Below is a small trained network, with its code and all its weights. Each question gives an input and a target symbol and asks what happens when units are switched off, that is, made to give their printed mean instead of their output.

import numpy as np


def w(rows, s, z=0):
    codes = np.array(rows[::2]) - 128.0
    scale = np.full(codes.shape[1], s)
    scale[-1] = z or s
    return codes * scale


def norm(h):
    return h / np.sqrt((h * h).mean(-1, keepdims=True) + 1e-5)


def f(y):
    return y / 2 * (1 + np.tanh(0.7978845608 * (y + 0.044715 * y**3)))


def softmax(a):
    e = np.exp(a - a.max(-1, keepdims=True))
    return e / e.sum(-1, keepdims=True)


def log_softmax(a):
    a = a - a.max(-1, keepdims=True)
    return a - np.log(np.exp(a).sum(-1, keepdims=True))


def net(x, mask):
    ids = ['αγδεθμξπσφψω'.index(c) for c in x.split()]
    T = len(ids)
    res = E[ids] + P[:T]
    q, k, v = (norm(res) @ M[0].T for M in (Q, K, V))
    z = softmax(np.where(np.tri(T) > 0, q @ k.T / 3**0.5, -1e9)) @ v
    res = res + np.where(mask[0], z, O[0][:, -1]) @ O[0][:, :-1]
    y = f(norm(res) @ A[0][:, :-1].T + A[0][:, -1])
    res = res + np.where(mask[1:25], y, B[0][:, -1]) @ B[0][:, :-1]
    return log_softmax(norm(res)[-1] @ U[:, :-1].T + U[:, -1])


Q, K, V, O, A, B = {}, {}, {}, {}, {}, {}
E = w([
[119,178,145,120],'α',
[63,167,55,154],'γ',
[252,91,144,184],'δ',
[36,94,130,74],'ε',
[154,168,141,97],'θ',
[137,163,181,142],'μ',
[137,173,157,140],'ξ',
[154,115,82,173],'π',
[135,173,127,103],'σ',
[130,174,154,140],'φ',
[137,173,146,111],'ψ',
[132,175,161,135],'ω',
],0.012)
P = w([
[171,136,93,61],'0',
[72,32,252,158],'1',
[69,150,92,196],'2',
[181,222,116,138],'3',
[82,54,148,127],'4',
[83,146,95,192],'5',
[184,213,112,138],'6',
[87,61,121,122],'7',
[89,143,96,191],'8',
[186,190,98,134],'9',
],0.013)
Q[0] = w([
[107,83,145,248],'h1',
[200,129,191,81],'h1',
[134,71,226,57],'h1',
],0.017)
K[0] = w([
[157,177,144,2],'h1',
[167,102,204,179],'h1',
[19,150,232,163],'h1',
],0.016)
V[0] = w([
[38,195,69,64],'h1',
[252,124,118,161],'h1',
[117,68,28,138],'h1',
],0.014)
O[0] = w([
[5,134,55,138,164],'h1',
[171,210,214,170,167],'h1',
[182,170,41,140,3],'h1',
],0.012,0.0053)
A[0] = w([
[163,169,99,9,8],'n1',
[109,110,67,151,7],'n2',
[141,136,126,104,78],'n3',
[141,108,108,190,69],'n4',
[145,194,51,157,78],'n5',
[145,174,107,123,32],'n6',
[119,115,97,124,101],'n7',
[127,33,143,142,107],'n8',
[113,128,135,137,6],'n9',
[86,149,83,113,111],'n10',
[153,138,164,151,132],'n11',
[133,162,93,127,72],'n12',
[212,174,93,136,155],'n13',
[78,112,118,115,225],'n14',
[99,130,140,114,52],'n15',
[166,172,69,128,182],'n16',
[98,40,196,144,184],'n17',
[121,47,201,124,95],'n18',
[111,155,136,73,100],'n19',
[126,40,73,83,132],'n20',
[131,85,90,107,94],'n21',
[127,121,101,144,97],'n22',
[150,119,94,201,190],'n23',
[72,7,144,154,87],'n24',
],0.018,0.0022)
B[0] = w([
[79,135,219,164,143],'n1',
[132,85,136,135,157],'n2',
[118,140,132,137,120],'n3',
[83,139,143,144,121],'n4',
[127,80,148,79,175],'n5',
[124,110,106,118,141],'n6',
[138,124,147,119,137],'n7',
[203,142,104,118,195],'n8',
[122,130,123,121,129],'n9',
[176,126,139,137,213],'n10',
[111,114,114,119,174],'n11',
[123,110,120,117,140],'n12',
[111,148,76,79,174],'n13',
[171,120,110,115,229],'n14',
[137,126,107,123,156],'n15',
[92,138,107,107,148],'n16',
[131,95,53,119,241],'n17',
[136,95,140,132,219],'n18',
[127,133,100,163,159],'n19',
[97,147,202,37,201],'n20',
[129,132,155,85,148],'n21',
[132,130,145,130,125],'n22',
[90,161,167,139,137],'n23',
[254,149,76,107,254],'n24',
],0.035,0.0078)
U = w([
[231,96,61,163,144],'α',
[114,98,99,73,252],'γ',
[163,252,152,74,78],'δ',
[123,118,140,68,37],'ε',
[81,141,220,139,239],'θ',
[45,43,45,157,112],'μ',
[91,161,108,155,111],'ξ',
[22,155,56,43,88],'π',
[112,49,187,147,132],'σ',
[116,170,113,171,85],'φ',
[153,137,187,194,119],'ψ',
[84,176,2,189,107],'ω',
],0.0098,0.0029)

Each question gives the input, a string of symbols that net reads in full, and the target symbol t.
The units are the heads (3 rows each of Q, K, V and O) and the neurons (one row each of A and B). Each row of codes is followed by its name. A weight is (code - 128) times the scale printed after its matrix; where a second scale follows, it is the last column's (O, A, B and U).
mask holds one flag per unit, heads first, then neurons. A switched-off unit (its flag False) gives its mean, the last column of its rows in O or B, instead of its output. The means were averaged over made-up inputs and are rounded, as every weight is.
A unit's drop is (log p(t) with every unit on - log p(t) with that unit switched off) / (log p(t) with every unit on - log p(t) with every unit switched off).
The circuit of an input: a set's keep is (log p(t) with only the set's units on - log p(t) with every unit switched off) / (log p(t) with every unit on - log p(t) with every unit switched off). Starting from the 12 units with the biggest drops (on a tie, the unit counted first), units are removed one at a time, each time the one whose removal leaves the highest keep (on an exact tie, the one counted first), for as long as the keep stays at least 0.8.
units of the circuit, in order: the units of the circuit, biggest drop first
most important unit: the unit with the biggest drop
top k neurons: the k neurons with the biggest drops, biggest first
drop when u is switched off: that unit's drop, to one decimal
input α α ω α θ ε μ ω δ α, target δ: units of the circuit, in order : (h1; n17; n13; n24)
input μ ξ ψ, target μ: top 2 neurons : (n24; n20)
input ψ α ξ σ, target σ: units of the circuit, in order : (h1; n24; n1; n13)
input μ ω α α θ θ γ π σ ψ, target π: most important unit : n13
input δ μ δ μ α α α ω ω, target δ: top 3 neurons : (n13; n17; n24)
input θ α ω γ γ α α α ξ, target θ: units of the circuit, in order : (h1; n24; n17)
input φ α θ ω δ ψ θ, target δ: top 2 neurons : (n13; n17)
input θ θ ω π α θ α, target π: units of the circuit, in order : (n24; n10; n14)
input ω ω σ δ α ω ω, target δ: top 2 neurons : (n13; n24)
input ω σ ω α δ δ ε μ θ, target ω: top 3 neurons : (n20; n24; n8)
input σ α μ ε ψ θ θ, target θ: top 2 neurons : (n1; n24)
input σ α ξ μ ω α γ α ψ, target σ: top 2 neurons : (n24; n17)
input α ε ω α α π μ θ α ε, target π: top 2 neurons : (n13; n16)
input α π δ ψ, target δ: top neuron : (n17)
input ω ψ θ α ω π π, target π: top 2 neurons : (n24; n13)
input ω ψ ψ σ δ φ, target ω: top 2 neurons : (n20; n24)
input φ α μ ω, target ω: top 4 neurons : (n20; n24; n5; n1)
input δ α ω α δ ψ α α ψ γ, target δ: drop when n17 is switched off : 0.5
input α α θ ω, target ω: drop when n16 is switched off : -0.1
input μ φ α φ α ε ε μ μ π, target π: drop when n13 is switched off : 0.2
input π α ξ μ, target π: most important unit : n24
